Each new row is followed by what is left of it after taking away its nearest point in the smallest flat space through zero that holds the rows named last above it.
leda:
[[ 17  -8   1   4  28 -20  10   1  -9  -1 -23   8 -16  -4   3   9  11   0
    1  -8   1  24   9  23  12 -11  -9   6  -4  -5 -39   3   4 -12   7  10
   -7   4]
 [  2  -7  -8  18   0  12   1  -1   3   6  -1   2 -19  -1  15   5  -4   0
    7 -16 -10  12 -13  17  -4   4 -17 -17   1 -10   2  17   0  10  -4 -17
    8   2]
 [ 31  -7  -3  -3 -18 -12  -5  31  19  29   5 -28  16 -11   3  17   1  11
    8   7  34  -7  28 -30  -4   3   8  24 -16 -13 -14   2 -39 -13  -1 -11
    3 -10]
 [ 18   2   6 -14  16 -16   1 -32  -6  31 -34  17  15  18 -13  -2 -21  20
   -6 -11   9 -11  12  -9 -12  27 -14 -13   1   6 -16  -3   1   2  27  -4
   16  -2]]
New rows:
[  2  -5 -13   7  -5  -7  -6  13   9  -4  -4  -9  16  -4   1  -6   4  11
  14  -5   6  12  20  -7  11 -23  -1  -7   8  -3 -13  18   0   4  11  10
  -7 -20] | [ -6  -2 -12   6  -6  -2  -7   4   7  -6  -4  -3  17   1  -1 -11  -1  11
  12  -6   0   8  14  -6   8 -19  -2 -14  12   1  -4  17   7   9  12   9
  -4 -19]
[ -3  19   6   0  14  -2   3 -23  -1 -14   0  13  -4  -2  -6 -13  -1  -9
   2  23  -2  -6  -1  13  -6   8  16 -16   1   3   2 -14   1   2   2  15
   3  -6] | [  7  13   1   7   8  -1   2 -11   7  -4   3   3  -8  -8   2  -5   0  -7
   8  20   5  -2   3  11  -8   8  13 -13  -4  -6  -2  -6 -12   1  -2   5
   6  -8]

Nas, 5 rows:
[[ 11   6  12   7 -15   7   2  12   6  18 -11   2   4 -17 -19 -18 -21  -2
   -5  -2 -22  -7   1 -11   7   4 -15 -26 -21 -16  -2  13   0 -24 -11 -13
   13  -6]
 [  2  23   4   6 -10  16  -2  16  13  40  14  -9 -10 -42 -16  21 -20  -9
  -31  -6 -11 -10   9 -29   8  13   4 -14  13 -22 -25  -7   0 -14   6 -17
    7  26]
 [  8  23 -14   9  -9  13  -3   9   8   9   2 -15 -11 -28 -23  13 -24   1
   -6   9  -8 -11   5 -17   1  21  -9  11  19  -2 -19 -10  -4 -23   8 -13
    4  23]
 [ 16  16  -2  -2  -6  15  -9  16   2  10   7 -10  -4 -22 -14  13 -25  -2
   -8   7 -15   3   7 -16  -6  23  -9   4   5  -6  -9  -2  -5 -22   4 -17
   -2  14]
 [ 17  13  19  -8  12  20  -2  29  22   5  -4  -2 -23   0 -24  12 -10   4
    8 -13 -15  12 -16   8   2   8   4   4   0  -4   5   0 -29  -7 -11  -5
    6  -1]]
New rows:
[ 26 -19  -5   3   4   4   6  -7 -19  13  10 -18 -32  10   3   8 -16  -9
   2 -11 -10  -6  11  19  -1 -17  11  12  14  17  -6 -16 -21  15  16  -2
   1  20] | [ 27 -24  -2   6  -4   0   7 -10 -24  16   5 -14 -22   9   4  -6 -20 -10
   1  -9 -16  -9  14  16   0 -20   3  -1   0  12  -3  -8 -14   9  12  -5
   4  12]
[ 16  -2  13   0   7  -8   2  14  16  19  -9  -9  -9  13 -13  11  -6  -1
  14 -18  -4  17  -8   8  18 -18  10   6  -3  -6  -8   1 -14  -2 -13  13
  19  -7] | [ 13  -6  -2   2  -1 -16  -3   1  -1  13  -2 -12   6   8   0   9  -9  -4
   9  -4   1  14   6  -2  10 -12   3  10  -1  -2 -12   0   3  -6  -3  10
  10  -2]

Til:
[[  7  27   1   1  -1   5  11  -3   5 -24   7  19  15  -2   7  -3 -14  33
  -15  -8  16   3   2 -10 -10 -16  26   5  -6   2  23 -12  11  13  -6 -19
   -3  -8]
 [ -3  22  -9  -7  -8   9   0  -2  18 -10   7  12  22  10   6   0 -19  31
  -20  -2  16   6  10  -9  -8 -22  25  14  -7   2  28 -27  -5  18  -1 -31
   -8 -11]
 [ -9 -17  -4  -4   3  10  -4  -4  -2   9  -9 -18 -30   8  -6  -1   9  -8
    2  11  -7  -9  -6  10  -1  15 -20 -25  11  -7 -24   5 -26  -8 -14  14
    9   5]]
New rows:
[ -8  -3  21  -3   1  29 -17  15   7 -10  14  20  -4 -24  20  -5  -9  19
  21   5   7  15   2  -3 -16  -7  31 -12   8  23  -7 -25   2  17   1  -4
   2  -5] | [-10 -14  21  -3   1  25 -22  17   4   1  12  13  -7 -24  17  -3  -3   3
  29   7   0  15   2   1 -11  -1  21 -11   9  23 -15 -19   1  11   6   4
   2  -2]
[ 11  -3  17   2   5 -18   3   9 -18  -3  -2   0  -4 -14  -2  -6   5 -17
  -2  -3   1   3  -9   6   6  10  -2   2 -15   9   4  25  24  -4  17  17
   7  -3] | [  1  -1   6  -7   0  -5  -3   5  -4   0  -3  -6  -7   1  -2  -6  -3  -3
 -15   4   7   2  -4   7   1   4   1  -2 -13   6   8   6   0   4   9   2
   6  -8]
[ -4  -3  -8  -8   1  -7 -15 -15 -34   5   9 -12   8   4   7  -2   5  -3
  18   9  -9   3   6  -6  13   2   9  12   1  -7  -5   3  10   1   4  -1
  -2   4] | [ -5   2  -9  -9   2  -1 -12 -18 -32  -2   9 -11   3   6   8  -4   2   8
  12  10  -5   1   5  -6   8   1  12   5   3  -9  -4   0   5   4  -4  -4
   0   2]

nir (4 x 38):
[[-38   4   2   5 -11 -12  -8  -7  -4   0   2 -23  19 -19 -18  -2   5 -22
   10  -5  14 -29   7  32  -7  -4   0  16   3  26   4  -4 -15  17  -9   4
  -10  12]
 [-16   4   0  13   9 -18 -22   4 -11   7  -5  -3   9  -3 -16   1   3 -10
    3  -6  10 -26   2   5  -6   0   3   8  14  20  -2   0 -18   9   5  12
   -4  11]
 [-28  -8   5  -1  -1  -9 -14  15  -6   6 -10 -14   5 -10 -14   7   6  -3
    2  -2   2 -24   6  16  -1  -1  10  12  -4   9  16  -4 -10   7   2  10
    1  10]
 [-24   3   3  11   3 -14 -19   8 -11   4  -9  -9  10  -5 -19   5  -1 -13
    1  -3   8 -23   4   9  -7  -1  10   8   5  18   6  -6 -14  11   4  11
   -6  13]]
New rows:
[-22  -2 -14 -13  -3   2   3 -17  16  -6 -16  -6  -8 -10  11 -14   0  -1
   7   4   6  -8   9  15   4   0 -10  -5 -15  26   7   1  -2   9  -8  -8
  -6   3] | [ -9  -1 -14  -7   8   0  -4  -9  11  -4 -22   6 -14   1  11 -11  -5   5
   1   5   3  -2   6  -3   4   2  -5 -12 -11  21   5   1  -2   5   1  -4
  -4   3]
[-32 -20 -12 -29   5  10  10   8   6  15   7 -13   6 -27  12 -15   5   3
  -1   9  -4 -28  17  17   5  -9  29  21   2  18  13   0  -1 -17   3  -7
  12  -4] | [ -9  -4 -15 -13  13  11   9  -1   1   9   8   4   6 -11  13 -17 -11  -4
  -8  11  -2  -9  11  -8  -2  -8  31   6  11  19  -3  -4   3 -18   9  -9
   4  -5]

folo, 2 rows:
[[-11   2 -10   0  -2 -21  -3 -23  29  -3  32   1  -4  -4  -1  -3 -27   3
    9  14  -8 -20   7 -25   9  16 -33  26  -1 -11  17   4   5  17  16  -1
  -23 -19]
 [-14   7  -5   9   7 -16 -10 -21  22  -3  22  -5 -13   1   1  -1 -23   5
    8  19  -8 -15  -2 -25  -3  11 -19  20  10  -2  13  11   3  20  16  -3
  -17  -7]]
New rows:
[ -8  13  -3  14  15  21 -14 -12   2 -12   3 -17  -9  27   0  11   3 -19
  21  14  28   3 -35 -18  -1  -1  14   4  17 -15  15 -12   8 -17  -9 -14
  -5   8] | [ -2   7  -6   4   5  20  -6  -9   3 -11   7 -11   2  22  -2   9   5 -22
  20   5  30   2 -27 -12  10   1   6   5   5 -22  15 -21   9 -24 -13 -12
  -6  -1]
[ 12  -2 -12   7  -5   3   1  13  -4   1 -29   8   0  -8  -4  -3  18   5
  -4 -10   5  10   1  12  -3 -15  22 -17   7   9 -22  -3  15 -21  16   4
  12  12] | [  6  -1 -17   8  -6  -8  -1   0  12  -1 -12   8  -3 -10  -4  -5   3   7
   1  -2   1  -1   4  -2   1  -6   5  -3   7   3 -13   0  18 -11  25   3
   0   2]
[-15  -3  -3   9   1 -14 -12  -4  12  -6   3   1 -10   5  -7  11  -8   6
  -1  13   2  -5  -6  -2 -33   8   2  16  13   9  20  10   3  13 -14 -14
 -19  11] | [ -6 -10  -4  -2  -8  -9  -2   6   5  -4  -2   7   3   1  -9  10   1   2
  -4   0   6  -1   1  11 -24   6   3  10   1   4  16   0   3   1 -22 -11
 -14   7]

Zapon, 2 rows:
[[ 16  -6 -13   0   1 -14  -9 -12  -2   6  -6   5  -6  -9   8 -12   4  10
    2 -10 -27   4 -13   4   1  -7  -9 -17  -6 -34 -12  -7  14   0 -11  -4
    4 -15]
 [  8   1 -16  -5   3 -10  -3 -13  -2  -1  -6  17 -10  -4   8 -10   0   6
    8  -3 -16   8 -11   0  11 -21   2 -17 -21 -16  -1 -17  11   6  -7  -8
   14   2]]
New rows:
[-18  -3  -2   9 -13  -6  13   9   7   2  -8  -6  18  -6  -2  11 -11   4
 -12 -19  15  -4   9  -6 -10  27 -15   3  37   2  -5   1  11 -22   0  15
 -13  -1] | [-17   1 -13   4 -10 -10  14   0   6  -2 -12  10  10  -6   3   6 -13   6
  -4 -17  10   3   3  -8   2   7  -8  -7  17   1   0 -14  16 -15  -2   8
   0   8]
[-16  15  18 -10 -13   0  11  19   2   5  -4   0   9   3  -4  -3  -2  -1
  -5   9  18  10  33 -18  -6   4   0   5   8  38  16   1 -27   9   3  29
   5   7] | [ -2  10   7 -10 -12 -12   3   9   0  10  -9   4   4  -5   3 -14   2   8
  -3   0  -6  13  22 -14  -5  -2  -8 -10   3   8   5  -5 -15   9  -7  26
   8  -7]

Dapi:
[[  6 -10 -38 -24  -7 -20  -4  -7  -3  -5  14  -6  22  15   0 -15  12  -6
    5  20  -9   5  45  -8 -12  -1 -17 -10   6   3   4  18  23 -16   7   9
  -11  36]
 [-10 -25  -6 -17 -15 -25  10  -2  -8  -8  15   4  23  19   1 -20  16  -3
   -3  19  19  -3  21  -4  -6  -6 -19   5  -1  10   2  14   1 -10  11   7
   -7  27]]
New rows:
[  3  16   7  13   2   8 -14   3   8   8  -7  16 -12 -17   5  12  -2  -1
  11 -23 -20   2  -6   3  -3  22  -2  -9  -4 -11  -4  -4   8  12  -5  12
   5 -10] | [ -5   1   8   5  -7  -6  -7   3   3   3   1  20   0  -6   6   1   7  -2
   8 -13  -6  -1   2   1  -5  18 -12  -4  -6  -5  -3   3   5   8   1  15
   2   3]
[-10  -1  27   8   3 -15 -16   0 -18  12  12   2  -5   2  -4  -2  -8  -9
   1  12   8  -2 -18  14   4   9   8   3   0  11 -13   7 -13   7   2  -7
 -13 -13] | [ -3   4  11   3   5 -15 -22  -3 -16  13  13  -2  -3   2  -4  -2  -8 -11
   5  15  -4   2  -4  12   0  11   7  -4   3   9 -12  10  -2   3   1  -5
 -16  -6]
